(in the rows, 128 means zero)
Each row of numbers stands for one object and depends on some of the facts below. Use the named rows to name the rest.

Some rows with their names:
vadrim: [143 158 138 119 148 142 142  95 111 144 121 164 155 141 139 135 106 125
 141 140 147 100 118 126 118 110 108 136 128 124 138 126 119 122 123 114
 130]
vimer: [146 100 129 122 117 155 148 118 117 129 139 142 104 136 131 130 107 124
  93 124 142 122 124 118 107 114 113 124 125 126 113 128 129 130 136 106
 122]
lasoklel: [138 101 116 111 117 130 135 113 116 129 125 150 135 139 145 119 117 123
 103 117 123 115 117 126 112 127 122 125 132 130 114 125 109 123 124  99
 111]
klaski: [144  91 121 100 113 146 136 124 109 119 116 147 125 133 149 117 148 121
  69 126 118 110 113 124 118 123 129 122 131 134 125 130 104 122 132 123
 116]
zustak: [145 127 120 109 115 130 140 106 140 123  89 165 148 125 148 130  98 133
 158 140 162 122 127 117 110 126 110 114 124 119 127 118 103 130 124 116
 156]
floklas: [142 109 116 106 105 131 137  99 127 129 140 142 117 135 132 102 111 127
  96 117 138 120 126 120 102 124 120 116 131 125 121 115 119 130 120  99
 134]
sostis: [150 139 134 121 122 145 146  91 107 131 150 157 145 143 135 136 105 129
 110 137 150 107 123 119 108 116 109 139 130 132 133 127 133 126 133 112
 136]
flizam: [148 116 127 162  82  96 141 107 120 123 135 151 149 132 114 126 137 119
  51 117 136 141 145 123 116 130 123 122 124 135 154 134 144 120 159 119
 105]
drufo: [142 121 128 167 113 128 139 178 135 132  49 152 138 126 118 138 123 127
  87 123 134 149 140 128 132 118 123 112 118 130 129 144 134 126 167 131
 109]
sonil: [122 152 130 159 110 108 145 150 126 125  76 130 155 144 103 110 124 122
  97  99 135 134 150 135 123 131 119 119 119 134 136 137 146 123 142 108
 123]
tesel: [108 125 119 141 135 109 120 139 130 134 132 113 143 127 134 155  93 132
 187 123 110 141 128 136 133 148 136 141 137 125 104 129 125 128 124 118
 114]
sukom: [115 156 142 116 139 124 117 125 151 136 141 106  87 129 119 123 131 133
 160 133 128 144 131 127 130 127 127 130 127 122 127 118 145 133 102 135
 133]
kladi: [133 124 136 137 119 142 129 120 117 121 193 103 107 127 116 144 142 133
 106 136 127 130 133 123 126 130 134 145 131 139 135 129 154 131 139 142
 133]
skiskon: [124 118 130 121 113 116 121 102 146 123 173 116 105 114 124 129 145 130
 148 137 134 137 134 121 128 133 137 125 129 122 139 117 130 132 118 148
 137]
padrimis: [123 125 141 109 144 121 110 126 126 129 146 117 101 120 145 138 159 128
 130 145 103 135 117 127 144 134 138 139 133 134 148 129 123 122 122 147
 101]
mezum: [120 138 137 112 141 119 107 136 134 137 153 109  93 127 125 123 146 126
 120 131 105 139 121 130 137 132 135 137 133 129 132 122 135 125 109 130
 109]
kamatrem: [126 115 118 127 123 122 113 118 137 120 154 127 129 106 131 140 138 134
 157 142 131 127 128 128 136 134 140 125 128 127 134 125 121 134 128 160
 147]

Some facts about the objects:
babrik | vorus bitral, rogagri, vufen, zustak, trofum | bimis 762
bebu | bimis 762
bega | vorus kiklak, sonil, ruskun | bimis 762
beti | vorus mazal | bimis 762
bibrik | vorus tados | bimis 735
bili | vorus faskodrak | bimis 762
bitral | vorus vabo | bimis 571
boka | vorus klizo | bimis 571
boklil | vorus lenu | bimis 762
brale | vorus meza | bimis 762
brenel | vorus ruskun | bimis 571
detrim | vorus drostas | bimis 762
dobre | vorus sostis | bimis 762
dolo | bimis 762
draklel | vorus boklil | bimis 762
dreludrer | vorus kiklak, mazal | bimis 571
drezine | vorus vesel | bimis 571
drezus | vorus mazal | bimis 762
drinu | vorus tidredor | bimis 762
drise | bimis 762
drobu | vorus stevel | bimis 571
drostas | bimis 762
drufo | vorus boklil | bimis 735
druto | vorus drezus | bimis 762
faskodrak | bimis 735
feklefu | bimis 762
fibagur | vorus mokol, brale, rokik, drezus, babrik | bimis 571
flasko | vorus robrem, bebu | bimis 762
flelil | vorus mazal | bimis 762
flemapes | bimis 571
flizam | vorus flelil, drise, takur | bimis 735
floklas | vorus flelil, kiklak, mazal | bimis 571
fogus | vorus mazal | bimis 762
geplal | vorus robrem | bimis 762
gepo | vorus kiklak, tanokes | bimis 762
giskik | vorus drise, gustin | bimis 571
gistir | vorus mostur | bimis 762
goso | vorus brenel | bimis 571
gostun | vorus stakun | bimis 762
gragrepla | vorus drostas, vufen | bimis 762
grezus | vorus skeflibur | bimis 762
grivol | vorus drostas | bimis 762
gustin | vorus drostas | bimis 571
kamatrem | vorus trofum | bimis 762
kiklak | bimis 571
kisti | vorus floklas | bimis 571
kladi | vorus bega, giskik | bimis 762
klaflafus | vorus faskodrak, tragras | bimis 735
klaski | vorus truplumo, mazazok, mazal, momol | bimis 571
klatruruk | vorus flelil | bimis 735
klizo | vorus tesel, brenel, drezus | bimis 735
kudugi | bimis 762
lalin | vorus tados | bimis 571
lapum | bimis 735
lasoklel | vorus nosazu, stakun | bimis 571
lenu | vorus drezus | bimis 735
lesto | vorus flelil, faskodrak | bimis 735
liskegri | vorus floklas, faskodrak, setros | bimis 571
litak | vorus mado, lenu | bimis 762
lugrul | vorus drobu | bimis 571
mado | vorus zustak | bimis 735
mazal | bimis 762
mazazok | vorus mazal, momol, gustin, drezus | bimis 762
meza | vorus mazal | bimis 762
mezum | vorus tidredor, lalin | bimis 762
mokol | vorus momol | bimis 762
momol | vorus meza | bimis 571
mostur | vorus sados, takur | bimis 762
nelo | vorus mado | bimis 762
nenul | vorus flelil | bimis 735
nimo | vorus trovun, kiklak | bimis 571
noflu | vorus tados | bimis 735
nosazu | vorus mazal | bimis 571
nosi | vorus gepo | bimis 571
padrimis | vorus robrem, feklefu, mezum | bimis 762
paklu | bimis 571
paku | vorus brale | bimis 762
pebra | vorus drezus | bimis 762
pitubrum | vorus rokik, mazal, nenul | bimis 762
plagi | vorus rogagri | bimis 571
platal | vorus mazazok, klatruruk, gostun | bimis 735
pledruster | vorus brenel | bimis 762
pliplar | vorus nosi, tiflo, paklu | bimis 571
plistes | bimis 762
plolutes | vorus sebron | bimis 762
ratok | vorus lasoklel | bimis 762
riflil | vorus mado, mokol | bimis 762
robrem | vorus drostas, momol | bimis 571
rogagri | vorus feklefu, tesel | bimis 762
rokik | vorus drezus | bimis 762
roplas | vorus nosazu, kiklak, takur | bimis 762
ruskun | vorus lenu | bimis 571
sabuvo | vorus vosti | bimis 762
sados | vorus faskodrak, kiklak | bimis 762
salevi | vorus stidral | bimis 735
sanal | vorus sonil | bimis 762
sebron | bimis 762
sefol | bimis 735
setros | bimis 735
sifepli | vorus fogus, sugris | bimis 571
skeflibur | vorus lenu | bimis 762
skidruna | vorus gustin, zustak | bimis 762
skiskon | vorus liskegri | bimis 762
skobresil | vorus tragra, tados, setros, sukom, kiklak | bimis 735
skomi | vorus tesel, grezus | bimis 762
sogak | vorus faskodrak, rokik, tesel, trofum | bimis 762
sogron | vorus paklu | bimis 571
sonil | vorus mazal | bimis 735
sostis | vorus giskik | bimis 571
stakun | vorus meza, mazal | bimis 762
stevel | bimis 571
stidral | vorus lalin, gepo | bimis 571
stobom | vorus vabo, lapum | bimis 735
stofer | bimis 762
sugris | vorus tragra, plistes, lapum, drobu | bimis 735
sukom | bimis 762
suplel | vorus drostas, robrem | bimis 762
tados | bimis 762
takur | vorus klizo | bimis 762
tanokes | vorus mazal | bimis 762
tesel | vorus stakun, sabuvo | bimis 762
tidredor | vorus mazal | bimis 762
tiflo | vorus druto | bimis 571
tragra | vorus detrim, rokik | bimis 762
tragras | vorus nosazu, drostas | bimis 735
trera | vorus tados, kiklak | bimis 762
trofum | vorus faskodrak, druto | bimis 762
troklede | vorus drostas, rokik, kudugi | bimis 571
trovun | vorus floklas | bimis 735
truplumo | bimis 735
vabo | vorus pitubrum, mazal | bimis 762
vadrim | bimis 571
vebak | vorus klizo, stofer, drezus | bimis 735
vesel | vorus gragrepla | bimis 571
vesur | vorus rokik | bimis 571
vimer | vorus bega | bimis 571
vokon | vorus setros | bimis 762
vosti | bimis 571
vufen | vorus gustin, sonil | bimis 762
vutrel | vorus stevel, sonil | bimis 762
zograk | vorus vadrim, vesel | bimis 571
zoske | vorus tiflo | bimis 762
zustak | vorus faskodrak | bimis 571

Which object is each row?
No name comes twice in this set of rows, the named rows included.
[115 161 139 121 148 138 120 152 132 121 103 104 130 128 127 134 145 138
 166 142 127 124 127 135 139 131 134 137 128 127 130 132 129 130 119 146
 156]  kudugi
[155 128 117 109 132 130 131 105 129 148 149 159 136 127 126  98 107 120
 103 131 134 110 113 128 120 107 121 116 130 125 117 114 116 130 114 111
 124]  nosi
[125 111 127 140 140 154 119 171 128 124 129 100 107 116 123 156 120 133
 137 131 119 137 126 130 134 128 138 132 129 134 104 137 137 136 141 141
 133]  draklel
[144  79 117 102 121 151 132 134 119 116  96 151 122 121 158 130 147 127
  92 131 126 117 114 120 122 120 130 111 128 128 120 131  92 124 139 132
 116]  fibagur
[115 129 120 127 127 129 112 151 124 119 162  91 119 129 116 110 141 128
 119 114 108 127 128 136 133 137 145 135 136 137 118 124 136 132 117 128
 143]  tanokes
[101  93 138 133 135 149 134 108 116 119 199 103 107 123 119 129 151 119
 133 117 122 118 130 133 132 129 137 138 125 128 127 134 144 132 123 141
 129]  vutrel
[111 101 123 127 123 132 124 143 125 109 151  94 112 122 124 119 152 129
 122 118 113 124 132 131 134 140 146 132 133 133 126 131 127 133 124 140
 142]  pitubrum
[134 149 137 159 127  93 138 117 132 147  94 164 157 131 118 125 121 119
 110 127 139 135 137 130 133 118 117 121 117 118 154 133 134 120 145 128
  98]  sefol
[145 135 134 139  95  93 134 104 137 119  69 166 149 121 129 121 158 121
  95 136 142 142 148 118 128 129 124 112 117 128 172 131 125 119 149 148
 123]  klaflafus
[108 114 132 121 143 153 155  96 117 139 143 147 139 144 132 122  95 117
 164 109 151 105 129 129 116 115 107 124 118 112 112 129 125 130 119  98
 129]  stevel
[122 123 132 140 124 146 127 146 126 122 169  92 100 130 109 136 128 132
 119 121 124 131 134 127 128 131 133 137 132 133 113 130 154 136 133 127
 141]  bega
[114 141 116 133 114 117 121 138 126 119 155  93 140 136 110 112 123 134
 148 112 123 128 135 134 123 144 139 137 136 135 114 123 139 133 114 117
 164]  flelil
[136 140 120 170 119 127 138 203 137 130  17 130 153 133 112 135  99 128
 116 112 139 151 145 134 130 129 120 114 118 126 117 143 135 129 161 114
 130]  lenu

The same objects again, as new rows of numbers:
Known rows:
nosi: [116 121 131 147 113 144 145 133 136 145 147 130 129 112 121 113 145 120
 110 138 130 121 125  90 133 123 130 148]
litak: [138 149 136  85 134 162  99 131 117 142 140 163 100 129 134  97 132  98
 142 148 111 134 115 163  51 149 151 100]
sanal: [139 124 127 119 139 100 108 105 115 118 124 152 155 114  90 127 100  95
 129 159 150 118 142 101 119 153 132 115]
sonil: [174 131 163  80 143  60 123 166 119 140  81 161 212  80 102 133 147 161
 170 129  91  96 151 116 162 154  58  92]
setros: [132 157 140 138 142 147 122 116 131 149 138 108 150 121 151 127 121 116
 129 101 120 146 136 114 139 126 116 129]
vokon: [136 131 125 128 135 128 125 112 118 121 131 119 118 147 132 139 112 112
 129 134 132 126 128 126 119 129 139 136]
giskik: [109 112  89 148 145 124 119 139 144 142 143 176 175  96  85 114 132  90
 115 116 178 118 130  95 138 148 129 142]
stevel: [130 130 128 147 118 140 124 134 136 159 146 142 132 115  94 119 134 111
 117 112 157 123 130 104 132 128 117 151]
beti: [181 118 149  71 126  63 143 167 104 118  76 140 149 135 108 158 152 168
 171 138 101  84 133 160 140 140  88 117]
sifepli: [129 126 129 143 117 140 134 141 141 152 142 139 128 118 106 117 146 125
 119 115 145 123 125 117 132 125 115 149]
plolutes: [133 130 127 124 133 125 126 110 114 124 127 122 121 142 120 136 116 110
 127 134 145 131 133 134 119 135 132 133]
zograk: [122 124 126 147 118 147 133 138 142 153 143 137 125 116 105 118 142 119
 115 114 147 125 128 115 130 125 116 148]
stakun: [181 115 169 100 131  98 208 152 107 123 104 114 115 125 145 159 157 168
 151 176 121 108  91 206 173 180  92 111]
detrim: [ 58 182 134  72 134 107 114 159 185  57 102 121  96 127 111 151 100 167
 132 124 163 176 144 131 145 105 195 134]
mazazok: [122  83  80 119 131  81 121 153  78  82 105 145 168 104 125 131 167 131
 154 135 116 110 117 180 162 162 155  87]
tados: [153 177 126 121  96 135 124 120  78 123 152  68 105 153 131 158 142  88
 160 111 107 113 133  95 126 114 170 170]
pledruster: [121 116 146 128 120 126 132  92 114 123 114 117 110 135 121 123 115 128
 108 154 149 142 138 132 108 135 117 116]

Rows to name:
No name comes twice in this set of rows, the named rows included.
[140 126 169 132 121 137 174  96 122 132 126  96  83 143 138 143 120 143
 105 161 154 149 111 168 135 151 111 126]  gostun
[ 79 171 129  84 140 106 108 146 173  71 111 135 113 118  96 145  94 146
 126 133 170 163 143 124 138 123 180 130]  gragrepla
[109 141 157  89 110 188 107 152 145 171 148 191  88  88 125  47 168 120
 121 160  90 135 112 136  28 136 136  99]  ruskun
[142 127 106 129 146 117 102 119 128 112 141 156 144 124 103 135  90  98
 132 135 149 125 127 132 130 150 154 115]  skidruna
[146 101 106 182 139 152 126 139 189 141 156 156 116 152 155 125  94 149
 116 118  86  95 102 114 129  88 129 141]  liskegri
[ 48 161 104 109 147 141 164 197 194  84 141 141 113  92 142 134 152 151
 121 128 168 163  95 145 183 139 205 147]  robrem
[118 113 127 146 121 136 137 130 144 146 141 151 140 101 106 105 139 117
 109 144 139 122 127  88 127 133 123 137]  vimer
[138 109 115 123 129 116 164 178 131 137 128 152 155 100 122 128 177 141
 145 127 121 100 103 151 169 149 116 133]  klaski
[ 93  87 142 144 118 121 144  74 109 113  96  98 109 149 138 120 125 141
  85 150 157 152 149 130 112 120 100 126]  takur
[182 105 109 206 141 148  98 141 213 147 185 184 113 141 124 135  46 157
 125 113  70  92  91 132 146  98 146 110]  zustak

The same objects again, as new rows of numbers:
Named rows:
kamatrem: [124 134 131 164 142 134 154 117 140 120 109 128 121 118 164 122 110 129
 108 113  98 133 131 123 140 134 133 137 115 133 135 117 113 140 123 131
 130 154 131 126 119 119 143]
bega: [127 127 143 189 132 115 153  93 162 153 158 148 125  43 144 105 123 136
 126 152  82 140 174 106 144 133 170 133 191  91 112  98 127 114  92 122
 112 155 160 109 172 159 139]
flelil: [111 129 137 199 177 252  77  83  85 124 111  93 135  99 143 134 115 105
 147 152 113 145 177 128  86 163 141  68 108  79 169 148  66 160 166  81
 140  95 107 120 109  84 149]
skiskon: [120 137 135 161 142 139 142 116 133 121 114 125 132 118 156 133 113 127
 117 122  95 146 140 125 137 134 145 138 119 134 135 110 107 137 121 135
 143 150 135 127 120 125 153]
plistes: [117 137 134 177 136 157 131 127 134 112 108 119 124 135 143 151 123  99
 104 136 107 164 143 132 137 125 135 176 122 127 119 107 106 141 104 142
 163 143 150 133  98 138 176]
roplas: [108 134 153 150 134 138 145 105 129 158 146 132 151 107 135 130 140 127
 131 132  77 166 157 120 138 140 172 121 150 121 132  92 108 121 101 143
 119 154 166 107 150 143 138]
gepo: [112 126 151 144 133 145 147  99 133 166 150 132 143  84 137 117 141 129
 142 123  83 172 159 108 137 155 175 138 165 116 122  87 118 124  83 133
 108 159 173 101 157 158 143]
nimo: [121 135 147 101  98 128 115 109 113 166 170 149 156 109 142 127 152 133
 135 120 129 151 155 118 111 126 167 125 184 108 127  84 128 128  94 120
 115 154 159  85 149 143 135]
gistir: [118 126 137 165 145 127 144 104 132 120 117 128 136 120 147 135 118 122
 117 132  92 147 144 121 140 132 137 134 118 127 138 109 111 137 123 139
 148 147 133 127 127 135 155]
ratok: [109 131 134 156 146 122 143 109 129 119 112 125 133 127 144 136 117 126
 111 125  93 151 139 118 143 134 139 129 118 134 140 112 116 136 125 148
 150 144 136 130 132 136 153]
drobu: [128 125 123 134 112 107 119 116 120 118 137 148 123 128 154 134 125 116
  98 141 149 126 145 122 112 106 116 147 149  94 130 112 138 149 124 118
 160 140 129 118 125 127 147]
stobom: [125 140 126 156 118  90 124  96 115 126 100 121  98 128 119 114 117 122
 124 131 147 149 141 126 150 128 139 153 134 116 113 139 110 148 146 141
 134 145 118 120 109 125 147]
boklil: [116 200 115 178 175 137  75  72 117  87  91 126 161  49 171 128  75 163
 124  94  95 141 149  99 152 125 171 145 173 194 113 120 110 109 105 124
 181 139  80 104 125 164 181]
drinu: [116 123 128 163 150 130 143 101 130 115 114 119 121 117 158 127 109 120
 118 128 104 147 140 116 138 136 129 140 111 126 139 119 117 145 127 131
 151 139 132 127 121 138 165]
sugris: [124 134 125 155 114  83 126  96 118 130 101 123 101 135 120 119 120 120
 124 133 152 153 139 127 153 126 135 161 134 118 108 135 112 147 144 145
 140 149 121 117 103 128 148]
mazazok: [ 59 138 117 196 145 161 141  98 129 118 123 106 124  97 129 113 105 101
 121 127  97 107 125 127 135 113 145 112 121 109 137 120 121 140 158  99
 132 100  93 134  89 142 127]
detrim: [ 82 121 155 195  90 165 162 123 143 113 143 113 153 129 178 124  97 135
 175 170 100 130 112 140 168  84 146 123 123 153 180  80 138 116 162 177
 162 113 148 110 120 147 205]

Name these rows:
No name comes twice in this set of rows, the named rows included.
[ 93 143 121 202 146 239  99 109 110 122 100  97  97 102 127 132 128  82
 105 144 122 154 150 134 101 147 140 134 134  89 134 136 102 141 129 113
 143  90 136 139 100 128 160]  mazal
[114 135 130 121 113  91 121 107 110 132 143 148 147 132 138 139 133 129
 100 130 126 132 144 120 116 105 140 120 159 105 131 105 132 136 129 126
 153 144 124 114 140 129 128]  goso
[135 105 123 157 110  88 133 105 141 110 158 148 124 105 172 120 110 124
 114 161 144 105 149 118 116  95 101 128 151  75 141 111 148 155 146 106
 155 143 117 119 139 121 149]  giskik
[125 116 130 181 144 105 153  99 149 116 130 135 118  95 155 118 105 123
 115 144  98 138 153 114 141 126 131 137 133 106 130 116 122 136 124 129
 150 148 136 130 138 138 153]  kladi
[167 156 154 141 114 144 117 116 106 149  95 126 131 134 159 120 118 155
 148 105 133 136 141 147 128 146 159 106 118 144 128 135  58 150 145 114
  92 178 109  99  95  53 111]  lesto
[121 140 132 147 118  86 125  90 108 128 104 124 112 139 116 119 119 131
 134 129 142 147 139 125 150 127 141 138 132 122 118 138 103 146 158 144
 134 146 113 112 113 120 136]  platal
[123 157 125 150 128  92 104  85 108 118  97 123 115 113 127 114 109 141
 133 118 147 151 140 121 152 129 153 144 151 146 108 142 109 136 141 147
 143 145 107 109 113 132 148]  drufo
[ 84 140 114 119 108  94 132 115 118 128 148 137 154 142 138 136 123 114
 113 102 127 109 120 126 122  88 130 134 126 121 121  94 139 145 138  93
 138 136  92 116  86 132 111]  fibagur
[104 138 134  90 120  97 122 104  93 129 133 144 141 155 128 137 147 138
  91 115 132 147 130 122 117 123 144  98 150 115 155 118 134 128 139 164
 157 131 144 112 158 131 138]  lasoklel
[ 90 138 122  64 124  96 122  95  84 120 124 131 126 166 133 128 141 138
  87  97 141 143 107 114 120 132 129  96 136 135 167 130 147 135 154 176
 158 115 135 119 152 135 145]  momol
[115 108 118 123 153 139 141 110 133 129 115  98 122 133 169 124 120  92
 151 104 131 192 135 103 134 157 108 211  89 137 122  98 134 169  87 128
 148 156 152 122  90 173 205]  tados
[ 76 155 127 163 104  67 136 106 118 143 125 122 144 143  80 131 123 109
 126 117 116 125 130 138 158  93 167 147 131 127  85 113 100 136 147 113
 125 143  91 116  67 131  86]  vebak

The same objects again, as new rows of numbers:
Known rows:
padrimis: [128 125 124 120 140  97 135 139 125 139 169 102 133 133 146 114 133 132
 116 123 124 118 140 152 139 111 121 150]
detrim: [106  76 167 135 117 128 135 140 150 146 172 140 111 122 186 101  42 128
  49 148 132 150 177 137 146 149  78 168]
drostas: [105  87 159 124 124 117 134 137 140 145 169 130 112 121 180 108  53 129
  60 141 133 151 172 145 145 141  84 163]
gustin: [110  60 173 130  82 108 148 135 171 124 125 178  88 123 147 123  22 157
  51 154  94 132 151 152 129 160  66 156]
fogus: [164 139 124  66 125 194 143 151  97 135 166 189 168 159 148 119 161 165
  96 191 141 115 148 130 115  31 181 138]
mazal: [161 136 124  66 125 190 145 151  94 136 159 183 163 158 149 120 163 159
  97 190 143 119 148 135 117  33 179 138]
vabo: [149 143 134  77 133 174 150 150 110 139 159 167 151 143 144 120 163 163
 108 182 140 119 149 147 129  36 173 141]
flelil: [152 156 132  71 144 216 176 172 115 133 135 236 164 123 176 137 144 172
 160 175 165 125 178 142 119  10 172 139]
sugris: [114 122 159 105 129 108 155  95 136 148 129 115 118 115 133 118 137 150
 155  89  76 147 100 174 124  90 168 128]
platal: [126 122 147 115 119 118 146 106 136 148 135 137 130 135 137 115 131 152
 150  90  76 141 106 155 110 107 165 136]
vadrim: [127 120 134 102 118  89 159 128 139 119 107 133 114 127 103 139 138 158
 141 132  96  94 105 176 134 109 118 131]
vokon: [128 134 132 116 148 109 138 143 119 145 153 105 143 138 144 116 149 132
 143 123 130 116 137 148 145 109 120 147]
tiflo: [126 123 147 116 106  99 158 119 157 134 107 126 121 145  94 136 152 164
 154 149  91  78 103 157 132 133 119 159]
lalin: [124 101 184  42 133  94 158  99  92 128  79  52  96 180  94 135 173  99
 109 184 100 100  46 193 153 113 102  96]
dobre: [127 138 122 122 148 106 146 145 129 137 160 113 132 130 145 115 143 141
 137 118 127 110 141 156 137 103 128 147]
goso: [132 122 106 123 115  96 167 136 149 105 118 145 110 137 112 135 129 147
 153 115  85  67 110 158 106 125 128 136]
liskegri: [158 135 152 118  93 105 132 135 128 148  72 165 162 173  94 148 142 174
 202 126 110 107 120 124 156 145  71 152]

Rows to name:
No name comes twice in this set of rows, the named rows included.
[134 145 140 136 118 113 122 126 138 175 155 107 177 155 132 124 162 164
 174 140 128 111 147 125 156 138 109 191]  sogak
[167 122 143  71 102 204 147 124  97 138 132 214 155 167 148 113 139 173
 114 145  89 143 112 127  81  44 208 108]  sonil
[104 128 161 115 144 130 158 127 148 153 158  93 131 134 152 118 142 127
 133 161 134 116 144 153 144 118 125 175]  tragra
[144 124 149 117 128 138 157 119 122 147 108 155 137 155 160 122 110 130
 189  68  91 133 109 128 107 124 145 119]  trovun
[139 115 116 113 114  97 158 140 131 108 102 144 111 149 117 135 124 149
 145 119  94  78 103 153 117 124 116 120]  vimer
[127 113 108 128 109  97 182 117 165 116 124 144 124 132 118 146 128 134
 164 123  87  52 109 154  99 131 130 156]  boka
[149 156 156 141 104 112  99 133 131 196 136 113 193 176 111 126 175 186
 197 146 132 130 157 111 187 153  87 205]  trofum
[135 119 130 108 117 111 165 139 139 120  93 160 122 149 121 142 117 150
 172 123 100  84 113 146 120 121 108 130]  kisti
[137 106 141  84 120  95 157 121 120 113  96 106 103 162 103 138 143 120
 131 140  95  82  82 169 133 121 107 116]  stidral
[112 115 163 109 109 116 168 116 167 129 112 125 113 140 107 144 143 158
 149 165  90  80 111 163 128 132 121 166]  vesur
[126 127 129 126 143 118 141 157 126 131 163 134 126 127 158 110 110 141
 117 121 125 121 154 143 137 112 120 146]  vufen
[141 147 165 130 114 107 104 127 121 159 131 130 133 147 111  96 152 196
 151  83  65 162 107 141 150 122 158 133]  mado

